Each row has a name. Each question is about the rows just above it.

Columns, left to right: C D J B U V
[ 42  27  33  30 -59 -81] -> <203>
[-47 -43  70  57 -28  -1] -> <16>
[-45  46 -56  20  -9  46] -> <46>
[ 19 -44  19 -36  57 -24] -> <190>
[-13  27  37  37 -31  -1] -> <67>
[ 27  -4 -24 -52  19  14] -> <171>
Count of [19] in <171>:	1
How many times does <67> hold [37]?	2
Number of entries in [-45  46 -56]:	3

Columns, left to right: Z S P F K Q N W
[-14  38 -14 -12 -29 -14  -3 -29] = <121>
[-25  40  40  -3 -33 -30 -37   3] = <162>
[ 20 -11  22 -58   2  36  39  52] = <53>
Which column holds this, read top down? [-29 -33]	K
[-12  -3] is in which column, read top down?	F
Count of [3] in <162>:	1
Times [-30] occurs in <121>:	0

Columns, left to right: Y X R T G L H M E
[-36 -44 -27 -22   8  36  42  44  45] -> <16>
[-26 -18  27  -1  12  15 -16 -20  15] -> <97>
[34 -9 30 59 33 17  3 -7 55] -> <162>
[-36 -44 -27 -22  31  56  36  -7  -7] -> <210>
[-26 -18  27  -1  -3   8 -16 -31 -34] -> <53>
[45 29 27 45 29 29 49 29 -3] -> <203>
[ 28 -20  -1  28  -1  -1  28   5  -1] -> <46>
How many entries does [34 -9 30 59] have?	4
Count the entries of [34 -9 30]:	3
Times [-1] occurs in <46>:	4
Number of entries in [-26 -18  27  -1  12  15]:	6
Count of [29] in <203>:	4
Count the entries of [ 28 -20  -1  28  -1  -1  28   5]:	8
How many times does <210> hold [56]?	1

Columns, left to right: loz ruz gufo Kadek veb tadap bofet
[  3  58   6 -10 -44  35 -24] -> <46>
[ 33  33  33  33  33 -16  25] -> <67>
[-31 -19 -59  43  23  17 -17] -> <162>
How many entries does [-31 -19 -59  43  23  17] have?	6
Count of [-16] in <67>:	1
How many entries does [33 33 33 33] have?	4
[-44  33] is in which column, read top down?	veb
Times [33] occurs in <67>:	5
Which column holds [58 33] top down?	ruz
Which column holds [ 6 33] top down?	gufo

Columns, left to right: nilak ponup dun poga
[ 38   3 -41 -33] : <162>
[ 38   3 -41 -36] : <199>
[ 38   3 -40 -33] : <203>
[ 35  35 -41 -30] : <67>
How many times does <67> hold [35]?	2
Which column holds this, read top down? [38 38 35]	nilak
Which column holds this, read top down? [-40 -41]	dun
Which column holds this, read top down? [-41 -40]	dun
How many entries does [ 38   3 -41 -33] have?	4

Columns, left to right: ruzat pedub nev nuvu lavo sipe Vugef goso
[-33  22  80 -27 -19   0  46   2] : <162>
[ 25  -6 -15 -52 -52 -66   8   9] : <210>
[-33  22  80 -27 -19   0  46  -4] : <16>
Which column holds [  0 -66] top down?	sipe
[-15  80] is in which column, read top down?	nev

Columns, left to right: kezig noz fopen gelaf zon Neb
[-37 -36  36 -36   2  -1] -> <190>
[-29 -28  34 -32   4 -11] -> <210>
[ 66  71 -39  -4 -47  33] -> <16>
[ 10  11   5  -2 -16   3] -> <121>
[-20 -19  24 -20   9  -1] -> <203>
[ 51  59 -19  38 -22   5] -> <97>
[-53 -50  43 -41  12  -3] -> <67>
[ -5  23  23 -15  -5   7] -> <171>
Count the entries of [10 11  5]:	3
Number of entries in [-37 -36  36 -36   2  -1]:	6
Count of [-5] in <171>:	2
Which column holds [71 11] top down?	noz
[ 3 -1] is in which column, read top down?	Neb
Which column holds this, read top down? [-1  5 -3  7]	Neb
Which column holds [-11  33] top down?	Neb

Columns, left to right: bif gagaz tudil legak vube fif poti
[ 67 -55 -22 -29 -55 -55  22] -> <210>
[ 65  -9 -22 -29  62  35 -19] -> <162>
[ 19 -21 -10  -4  18 -16  12] -> <190>
[67 66 67 67 67 67 67] -> <46>
Count of [68] in <46>:	0
Number of entries in [ 65  -9 -22 -29  62  35]:	6
Times [66] occurs in <46>:	1
How many times does <46> hold [67]?	6
Which column holds [65 19 67] top down?	bif
How many times does <210> hold [-55]?	3

Columns, left to right: ruf pugi taru besub kemo Divin
[  2 -19 -21 -43  -6  13]  <171>
[  9 -22 -31 -62  -4   6]  <67>
[  4 -19 -24 -45  -6  12]  <97>
[ 42 -34 -25 -75  -8  -4]  <46>
[  4 -20 -27 -48  -5  12]  <210>
[  4 -19 -24 -45  -6  10]  <53>
Which column holds this, read top down? [-4 -6 -8]	kemo
Which column holds this, read top down? [-31 -24]	taru
Times [-5] occurs in <210>:	1
[-6 -4 -6 -8] is in which column, read top down?	kemo

Columns, left to right: sino naz fet Suz Vuvar sutel
[ -3  -7  -9  -9 -11  43] -> <16>
[ 7 -8  9  1  8  3] -> <203>
[  1  -6  -5   2   3 -57] -> <171>
[12  2  2  2  2  2] -> <162>
Which column holds this, read top down? [-6  2]	naz
Which column holds [ 7  1 12] top down?	sino
How many times does <162> hold [2]?	5
Which column holds this, read top down? [-9  1  2]	Suz
Times [7] occurs in <203>:	1

Columns, left to right: zigod sizub rapo zokor dozep
[-21 -50  44 -31  20] : <199>
[-20  56 -63  51  -2] : <97>
[-18  17 -24  12   4] : <162>
[-14 -61  46 -34  14] : <171>
[ 7 51 50 50 50] : <67>
[ 12 -48  17  -7  -7] : <210>
[-21 -48  17  -7  -7] : <16>
Which column holds [-20 -18] top down?	zigod
Times [51] occurs in <67>:	1
How many times does <16> hold [17]?	1
Count of [50] in <67>:	3
Number of entries in [-14 -61  46 -34]:	4
Which column holds this, read top down? [-20 -18 -14   7  12 -21]	zigod

Columns, left to right: narip bofug ves tez fogan vuz gako maren
[ 3  3  3  3 17 12 27  5]  <97>
[-22 -32   6  34  38 -28  27  58]  <162>
[ -5 -48   3  -4  17 -48 -12  -4]  <190>
[-29   2   3 -52 -14  35  27 -15]  <203>
How many times does <203> hold [-29]?	1
Count the entries of [ -5 -48   3  -4  17 -48 -12  -4]:	8
Count the entries of [-29   2   3]:	3
Times [3] occurs in <97>:	4
Times [-4] occurs in <190>:	2
Number of entries in [3 3 3]:	3
How many entries does [ -5 -48   3  -4  17 -48 -12] have?	7

Columns, left to right: Raf ses Gitok rese pefeg mazu bipo luras Buve puzos
[-27  -7   7  24  42 -47  23 -10 -19 -21] -> <53>
[  3 -34   6  -8  46  38 -42  29  12 -16] -> <121>
[ 23  -7   7 -16 -11   4 -74  27   1 -17] -> <199>
[ 28  24 -17 -25 -23  12 -23 -11  15   6] -> <203>
[-53  20   5  27 -33  13   7 -15  11  16] -> <46>
[ 22 -47  29  30  -6   8 -15  42 -22  14] -> <162>
How many times does <46> hold [11]?	1
[-27   3] is in which column, read top down?	Raf

